[-11   1  -1   0   2   1   2   0  -8  -9   5   4  -3   9   6  -1   0 -11
   2  -1   1  -7   2   0   5   4   8  -3  -3  -5   1   0  -2  -1  -6   6
 -13  -1 -11 -11  -2  10   0   4   3  26  -6   1   2  -2   2  -5   2  -1
   0   0   8  29  -5   4   1]
F/D
[ -4   6   2   4  -6  -1   1  -2   0 -11  -4  -2  -5   2   1  -2   2  14
   7  -2   3   1  -1   0   3  -3   1   0  -2  -2  19  -5   0   1 -12  16
 -10   0  -7  -1  -2  -2  -5  -9   3  18  -2  -6  -2  -4   3  -6   4   6
   4   2   2  22  -3  -2   0]
X/B
[-11   1   2  -2   0   2  10   0  -4 -12  -2  -2  -1  12   3  -1   0  -4
   4  -1   2   2   2  -1  -1   2   3   1   1  -5   7  -5  -4   1 -15   6
  -3   0 -10 -10  -1   6   0   0  -1  24  -5  -6  -4   1   1  -9   0   4
   0   3   2  12   1   4  -1]
U/V
[-13  -7   3  -1   2   4   5   0  -8  -7   5   3   1  15   5   0  -1 -18
   1  -1  -2  -3   1  -1   4   6   5  -2  -4  -8  -4   1  -3   0  -1   0
  -5  -3 -12 -18  -2  10   2   7  -1  23  -3  -4   5  -1   2  -7  -4   0
  -6   2   5  15   2   0  -2]
U/Q
[-14   0   3  -5   2   3   7   1 -15  -8   6   3   1  19   7   1  -3 -21
   0  -3   0  -4   3  -6   5   4   6  -6  -4  -6  -3  -2  -4  -3  -7   5
  -3  -4 -16 -13   0  13   0   8  -2  32  -5  -2   1   2   2  -7  -1   2
  -3  -2   7  21  -6   2  -2]
U/Q
[ -2   0   4  -2  -1   0   8   0  -9 -13  -1 -12  -3   9   7  -4   3  -6
   7  -7   0   3   1  -2   3  -3   3  -4  -1  -9  12  -4  -5   6 -20  12
  -2   2 -12 -13  -7   2  -2  -5   4  35  -4 -14  -3  -1   0  -6  -1  -1
  -9   1   0   7 -10  10   0]
F/P
[-10   2   1  -1   0   1   4   1  -5  -9   4   2  -4   9   8   1   1  -9
   2  -3   1  -5   2   2   1   5   6  -3  -3  -4   2  -4  -3  -1  -8   6
 -12   0 -15  -9   0   7  -2   2   3  16  -4  -5  -2  -3   0  -6   3   0
  -1   1   5  24  -5   4   1]
F/C
[ -2  15   5   4  -7  -4  -7  -3  -6 -12  -4  -4  -8   1   2  -6   6   9
  10  -5   2  -1   0   1   3 -13   2  -2   0  -2  21  -7   1   4  -7  23
  -7   0  -3  -6  -2  -2  -2  -7   1  25  -1  -6  -8  -5   5  -3   8   6
   4  -7   0  18  -4   5   1]
X/B
[-9 -2  1 -2  3  3  8  4 -1 -8  0  4  0  8  1  2 -1 -5  2  0  4  0  1  0
  1  7  0  0 -2 -7  3 -1 -1 -2 -5  0 -4 -2 -7 -5 -1  6  2  1  1 11 -2  0
  0 -1  2 -6  0  2 -2  5  3 14 -1  0  0]
U/V
[ -7   7  -1   6  -5  -1  -2   2   8 -12  -2   9  -7  -4   1  -1   1  20
   9   5   3  -5  -2   4   3   4   5   2  -4   1  23  -9   1  -5  -7  14
 -20  -1  -8  -1  -3   3  -6  -9   5   8  -4   3   0  -5   4  -4   6   3
   5   4   7  38   3  -5   0]
X/W
[  0   8   3   8  -5  -3  -4  -7  -5 -13  -1  -5  -8  -7   3  -5  -5  10
   8  -3   2   1   1   0   2 -12   2  -1  -4  -3  16  -6   5   3 -14  16
  -6   0  -2  -5  -1  -4  -4  -5   7  18  -3  -4  -5  -5   3  -2   1   2
   2  -3  -1  16  -2   4  -2]
X/B
[ -9   7   3   3  -4  -1   0  -3  -9 -14   1  -1  -8   5   9  -3  -1  -1
  10   0   1  -2   0   1   4  -2   4  -3  -7  -5  12  -8  -3   0 -13  14
  -9  -2 -12 -11  -1   7  -2  -3   4  30  -3  -3  -2  -7   3  -6   2   0
   0  -2   2  34  -3   2   0]
F/D
[-15  -4   6  -7   0   5  22   1 -11 -14   1  -8   0  26   5  -4   2 -18
   6  -9   2   2  -1  -3   2   5   0  -6  -1 -12   7  -4  -4   7 -21  10
   2  -4 -11 -16  -2   8  -2  -3   0  39  -3 -13  -4   5  -2 -12  -3   9
  -7   4   2   9 -13   9  -2]
U/E
[-16   1   1  -3 -11   3  10   2  -1  -9   3   7   1  13   4   3   1  -4
   3   3   4  -4  -2   0   3  10   4   0  -5  -3   7  -7   0  -5  -6   3
 -11  -6 -14  -6   0  12  -1   0   3  21  -5   5  -1  -1   5  -9   3   5
   1   8   8  33  -4  -7   1]
F/D
[ -2   1   5   1   0  -1   4  -5 -10  -6  -1 -12  -6   7   4  -4  -3  -7
   1  -7  -3   6  -1  -2   3  -6   4  -6   2  -9   7  -4  -2   7 -19  12
  -2   1 -11 -13  -3   1  -3  -2   5  33  -5  -9  -3  -2   0  -6  -2  -3
  -4   0   1   5  -3  10   3]
F/P
[  4  -3  -1   7  -2  -1  -1   4  10  -6  -6   1  -8  -6   0  -2  -2  20
   5   3  -1  -2   0   3   2   4   2   2  -2  -1  17  -5   1   5 -11   7
 -19   2  -2  -1  -1  -5  -4  -8   7  -2  -3  -5   1  -4  -3   1   3  -7
  -1   5   2   8   0   0  -1]
X/W
[ -2   0   4   0   1  -1   0  -5 -11  -8   4  -6  -3   5   5  -2  -2 -12
   0  -7  -1  -5   3   0   3  -1   3  -5  -3  -6  -5  -2  -5   4  -8   7
  -3   0 -11 -11  -3   3  -2   3   2  23  -4  -7  -9  -1  -2  -2   0  -1
  -3  -3   1   5  -5   5  -3]
U/V
[-2  1  4 -4  0 -1 -2 -6 -7 -7 -1 -5 -1  5  2 -3 -3 -7  2 -5 -3  0  1 -1
  1 -7  3 -4 -1 -4  0 -2  3  5 -5  5  0 -2 -3 -7 -1  2 -2  5  3 20  1 -4
 -3  1  2 -7 -4  0 -2 -3 -1  2 -2  6  1]
U/V
[ -3  -5  -2   2  -1   2   0   1  -3  -8   3   6  -5   9   5   0  -4   0
   2   1  -1  -6   1   2   4   6   7  -4  -4  -6   6  -2  -4  -1  -9   4
 -13  -1 -10 -11  -2   3  -4   2   6  15  -7  -3   3  -2  -2   0   0  -6
  -4   3   4  18  -2   2  -2]
F/C
[-12  -3   4  -6   1   3  13  -3  -9 -11   0  -4   2  17   0  -2   0 -15
   1  -7   0   1   0  -5   3   8  -1  -3   1  -7   3  -1  -2   3 -11   3
   9  -3  -7 -10   0   9   0   1  -3  28  -1  -5  -2   3   5  -7  -1   8
  -4   1   1   0  -7   4  -4]
U/E
[ -1  -2   1   1   3  15   2   4  -1  -3   5   1  -3   5   5   1  -1 -10
  -2   1  -2  -4   3  -3   3   8   6  -3  -3  -2  -4   0  -6  -1  -4  -1
 -11   1  -8  -6  -3   4  -2   1   2  10  -4  -3   3  -2  -1  -1   3  -7
  -3   2   5  12  -5   4   1]
F/C
[-16   0   5  -5   2   5  12  -3 -14 -14   3  -5   0  21   5  -2  -2 -22
   4  -7   2   1   1  -6   1   1   1  -6  -4  -8   0  -4  -4   3 -14   7
   3  -4 -18 -15   0  11   0   4  -1  39  -4 -11  -2   2   2  -8  -3   8
  -1  -1   5  16  -8   6  -1]
U/E
[ -6  -3   3  -3   1   2   9  -3  -3  -7   2  -2   1  10   3   0   1  -3
   2  -1   1   2  -1  -1   1  -1  -2  -2   1  -7   3  -1  -2   2 -10   4
   2   0  -3  -3   0   0   1   3   3  12  -1  -4  -1   1   2  -4  -4   2
  -7   2  -4  -1  -3   4  -3]
U/V

[ 11  -4   6  -7  11   3   5 -10 -16   0 -24  -6  21  -4   3  -4  -6  14
 -11   0   8  -1 -12  12  -8  -1   7   4   5   6  -9  -6 -12  -9   4   8
   8 -18   2  18  -5   1  -8  -3  -4  12 -12  -4 -29 -10   5   3 -11  20
   1   6   7  -5  -5 -13  -6]
(33)/M
[ -8  -9  -2  -5  -7 -13   1  24   9   1   8  10   1  -1 -11   8   9 -11
  -1   5   2 -11   0   9  -4  -7 -13  -8   3   1  -3  -3   7  16   7  -5
 -13  -2  -2  -2  -1   3  18   3  -3  -1   0   6   1   8   7   5   7   2
   0  -2  -1  -4   0   6  -3]
(30)/L
[ -9  -5  -4  -9  -6 -21   3  -6  11   0  20   9 -10  -8 -10   6  12 -10
  -4   6  -5 -15  -9   3  -7  -7  -9  -8   2  -5  -4   0  19   6   3  -2
 -16   2  -5 -10   2  -1  18  11  -2  -1  -1  17   6   5   3  13  11   3
   2  -2   7  47   3  -2 -10]
(30)/T
[-17  -8   0  -1  -7 -15   8  10  16  -3  14  16 -20   4  -5   8  10 -12
   1   1  -4  -4   7   8  -1  -8  -6  -4  -4  -2   3   6  27   6  12   4
  -9   3  -5   0  -3  -7  21  -9   5  -8  -3  -4  12   1  -7   6   7   2
  -5  -1  -4  -1   1   8   7]
(30)/L
[  3  -4   9  -9   8   4  12  -7 -21 -12 -20  -9  17   9   3   2  11   7
  -8   2  13   0 -16  14   5  14   9   1   2   1  -6   1  -7   7  -1  15
  -4 -21  -3  16   1   1 -11  -5  -2   2   2  -5 -22 -17   3   1  -7  15
  -1   2   0  -5  -4   0  -2]
(33)/J
[  1  -5  11  -8   4  -1   5  -2  22 -10  -6  11   7   0  -3 -15  -1  13
  -5  -6   4  -4  25  -8   2  -7  -4  -5  -8  -6  -9   1  14  16  -7   5
 -15   7   2  13   6   4  -2 -22  -6   8  -2  -7   6  -9  11  -8  -6   8
  -5  -7   5   3   5   8   6]
(25)/A
[ -1   4  19 -17  -1   3   6  -6  21   0   1  11   1  10  -7 -16  -2 -16
  -1  -8   9  -3   9   0   0   4  17  11  -4  -6  -8   0  11  15  -6   9
  -1   5  -6   6   1   2   4 -21   2  12  -6 -11   4   2   3   1   8   5
  -1   3  33   9   8  11   1]
(25)/A
[ -2  -5  11 -12  -2   2  14  -6  21   1  -4  10   6   3  -7 -19  -5  15
   3  -1   7  -4  21  -8   5   1  -3   7  -7  -8   0   1  10   8  -3  12
  11   6  -3  11   1   6   2 -24   0  12  -6  -5  12  -7   9  -1   4   1
  -4   4  -2   8  16   6   4]
(25)/A
[ -3  -2  21  -3  -6   1   6  -6  12  -4  -1   8  -5  -1   4 -10  -4  -5
  -3  -5  -5  -4  20 -11   4  -3   4  -4  -8  -5   0   5  16   6  -1  11
  13   7   1   9   3   7   3 -16  -3   8  -7  -1   7   9   5  -2   4  15
   3   4   3   8  22   3   2]
(25)/Z
[  9 -15   8 -14   9   4  17  -6 -28   5 -23   2  10  -4   0  -1  -4  21
 -12   5   8  -5 -17  28  -4   4  17   1   4  -4 -13  -2  -8 -15   9  10
  -8 -13  -8  26 -11   0  -9  -7  -9   3   3  -6 -13  -8  13   5 -13  15
  -8   1   8 -14  -5   1  -7]
(33)/M
[ -5   1 -16 -12  16  -9  -3  12  -8   6  -6   3  15  -9  -7   2   5   3
   2   3   3  -3  -8  -3 -22  -6  -8 -11  11  13  -5 -15  -6   7  12   3
  -4  -3   2   6  -6   3   0  -5  -7  -9   5 -19 -20  -1  15  11  -1  -8
   0  -4   6  -9 -10   8  -8]
(27)/R
[  4  -5  18  -8  -1  -3  13 -14  46  -5  -3  14  13  -1 -11 -22  -5  -3
   1  -6  -2 -11  12 -16   1  -5   2  -3 -16   0  -3   2  16  19  -8  21
  13  -1   6  -1   4   2   3 -35  -1  28  -2  -9  -1  -1  14  -3   1   3
  -1  -1   1   6  11  13  -1]
(25)/A
[  1  -2   5  -3  -2   3   7  -1  27   8  -3  19   0  -1  -4 -17  -3  -3
   2 -13   2  -7  18 -10 -45  -5   2  -2  -8  -2   3  -8   1   6  -6  20
  14   9  -1  13   0  -3   4 -19  -6   9  -4 -11   1   5  13   2   6  -5
  -9   4   0  14  14  13  13]
(25)/A
[  9  -6   5 -14   5   0   8 -11 -21   0 -13  -6   8  -5 -13   2  -4  10
  -9  -1   8  -8 -11   6 -10   7  10   6   3  -4 -12   4  -3  -1   1   3
   2  -8  -2  17   0   7 -11  -1  -1   4   0   5 -11  -4   7   2  -4   3
   8   7  -2  -3   0  -9 -11]
(33)/N
[  1  -5  10  -1   0   2   8  -9  15  -1  -1  11   5   8   0  -9  -4  -4
   3  -4  18   2  11  -9  -3   5   0   0 -17   1   2  19   8   6  -1   8
  14   3   0   9   1  11  -2 -24   0   9   1 -19   3   3  12  -1  12  -6
 -11  -1  -3   8  10   4  11]
(25)/Z
[  6   1 -12  -8   6 -15  -7  13 -27  14 -11  11  15 -12   1   6  -4   5
   1  12   6   5  -5   6 -22  -2  -6 -18   8   7  -1  -3 -10  -7   9  -4
   0  -5   0  17 -10  -3   1 -10 -11  -8  12 -13 -17   4  16   5  -6   2
   1  10   5  -8 -11  -2  -1]
(27)/K
[ -4   2 -14   1   5  -7   9  16  -6   6   1   2  -1  -9  -7   0  12  -2
  13   7   1   1  -6   2 -17  -2  -1  -2  18   2   2  -6   1   4   1   2
  -3   1   2  12  -1   4 -13  -1  -3 -10   0 -13 -22   2   0   6  -2  -3
  -2   9   3  -5  -8  -5 -13]
(27)/R
[ -9  -3 -10  -3 -19 -15   7   7   7  11  21  15 -11  -4  -5  13   5 -10
   6   4 -10  -8   4  14  -4 -16 -15 -10   4  -4   9   7  15  -4   8 -10
 -12   8  -4  -2  -3   3   9   9 -20 -15  -3   6  13  13   1   5   0  -6
  -2  -3  -1   0  13   5   4]
(30)/L
[  7  -4   7  -4  15  -7  -5  -2   1   8 -16   9  20 -11   1  -4 -12  11
  -7   3   6  -1  -8   5 -15 -10   1   1   3   9  11 -10 -10  -9  10   0
   9  -5   2   9 -13  -1  -3 -11  -8   5  13 -12 -19   0   7   7  -8  -3
   0   9   1  -2  -2  -1  -9]
(27)/H
[ 28  -4   5  -5  12   5   1  -2  -5 -11 -12  -8  18  -3   2 -10  -7  11
   0   8  16   9 -15   3  -5   8   7  10   2   5  -8   4  -8   2  -2   5
   4 -13  -4   8  -4   6  -7  -9  -1   5  -1 -10  -8  -9   5   7 -15   2
  -1   1   3  -8  -9  -7  12]
(33)/M
[-13  -4   4  -6  -6 -19   3 -11  28   8  20   1  -2  -4 -13   4   4  -9
  -7   3 -14 -11  -7  14   1  -3  -9   0   3  -4   1   4  12   4  13   0
 -13   0  -9 -22  -1   0  15  10  -4   3  -5   5  10  13   3   2  13   2
   2  -8   2  -7   2  -1  -5]
(30)/T
[  0  -3   4 -15  10   4  -1 -10  11   4  -3   5   2   8  -9 -17  -7   3
   9  -4  -4  -5  13  -4   1  -1   3   4  -8   2 -13   7  10   5  -2   3
   5  11  -2   7  -2   5   3 -20   0  20  -8  -1   9  -1  14  -1   2   2
   1   1   7   8  11   5  -4]
(25)/Z
